Here is a tiny trained network, its code and every weight. The questions are about switching its units off for an input and a class, where a switched-off unit gives its printed mean instead of its output.

import numpy as np


def w(rows, s, z=0):
    codes = np.array(rows[::2]) - 128.0
    scale = np.full(codes.shape[1], s)
    scale[-1] = z or s
    return codes * scale


def norm(h):
    return h / np.sqrt((h * h).mean(-1, keepdims=True) + 1e-5)


def f(y):
    return np.maximum(y, 0)


def log_softmax(a):
    a = a - a.max(-1, keepdims=True)
    return a - np.log(np.exp(a).sum(-1, keepdims=True))


def net(x, mask):
    res = np.array(x, float).reshape(1, 7) / 4 @ E
    u = 0
    for l in range(2):
        y = f(norm(res) @ A[l][:, :-1].T + A[l][:, -1])
        res = res + np.where(mask[u : u + 8], y, B[l][:, -1]) @ B[l][:, :-1]
        u += 8
    return log_softmax(norm(res)[-1] @ U[:, :-1].T + U[:, -1])


A, B = {}, {}
E = w([
[200,57,189],'x0',
[141,98,48],'x1',
[96,60,137],'x2',
[92,187,151],'x3',
[160,174,166],'x4',
[251,126,182],'x5',
[68,139,223],'x6',
],0.0026)
A[0] = w([
[127,44,179,58],'0.n1',
[116,72,178,52],'0.n2',
[131,133,118,68],'0.n3',
[125,215,224,216],'0.n4',
[92,131,50,248],'0.n5',
[150,67,185,233],'0.n6',
[103,61,239,237],'0.n7',
[118,254,66,244],'0.n8',
],0.0049,0.0016)
B[0] = w([
[123,170,75,170],'0.n1',
[125,184,113,158],'0.n2',
[123,142,87,128],'0.n3',
[29,196,156,248],'0.n4',
[77,149,201,227],'0.n5',
[106,163,41,216],'0.n6',
[89,244,102,251],'0.n7',
[21,254,185,243],'0.n8',
],0.0045,0.0031)
A[1] = w([
[133,49,138,93],'1.n1',
[166,218,246,249],'1.n2',
[112,212,144,203],'1.n3',
[108,110,232,103],'1.n4',
[170,94,122,85],'1.n5',
[170,135,59,155],'1.n6',
[175,156,216,128],'1.n7',
[133,195,254,218],'1.n8',
],0.0045,0.0021)
B[1] = w([
[130,190,95,132],'1.n1',
[42,190,37,252],'1.n2',
[92,140,94,252],'1.n3',
[109,160,49,145],'1.n4',
[179,115,143,133],'1.n5',
[184,217,131,154],'1.n6',
[22,111,143,152],'1.n7',
[14,252,8,240],'1.n8',
],0.0037,0.0044)
U = w([
[118,7,194,1],'0',
[42,211,98,210],'1',
[244,85,93,110],'2',
],0.011,0.0043)

Each question gives the input, the list of numbers given to net, and the class t.
The units are the neurons (one row each of A and B). Each row of codes is followed by its name. A weight is (code - 128) times the scale printed after its matrix; where a second scale follows, it is the last column's (A, B and U).
mask holds one flag per neuron, layer by layer. A switched-off neuron (its flag False) gives its mean, the last column of its row in B, instead of its output. The means were averaged over made-up inputs and are rounded, as every weight is.
A unit's drop is (log p(t) with every unit on - log p(t) with that unit switched off) / (log p(t) with every unit on - log p(t) with every unit switched off).
top k neurons: the k neurons with the biggest drops, biggest first
top k neurons in layer l: the k neurons of layer l with the biggest drops, biggest first
drop when u is switched off: that unit's drop, to one decimal
input [2,1,5,-1,-5,5,0], class 2: top neuron -> (0.n8)
input [6,-3,-3,-5,-8,-8,-2], class 0: top 4 neurons in layer 0 -> (0.n8; 0.n4; 0.n7; 0.n5)
input [-2,6,4,-3,-7,6,1], class 2: top 2 neurons in layer 1 -> (1.n8; 1.n2)
input [-7,0,8,-6,0,7,-1], class 2: top 3 neurons in layer 0 -> (0.n8; 0.n4; 0.n7)
input [-1,-7,8,-4,2,7,-5], class 2: top 4 neurons -> (0.n8; 0.n5; 0.n6; 0.n4)
input [5,0,-6,2,-5,2,-5], class 2: top 2 neurons in layer 0 -> (0.n8; 0.n4)
input [-1,2,-1,-8,-5,-4,1], class 0: top 2 neurons in layer 0 -> (0.n7; 0.n8)
input [7,8,6,-8,-7,-4,-7], class 2: drop when 1.n8 is switched off -> 0.1
input [5,8,-1,-7,-2,4,2], class 2: drop when 0.n2 is switched off -> 0.0
input [4,1,4,-5,-5,2,-3], class 2: drop when 1.n2 is switched off -> 0.1
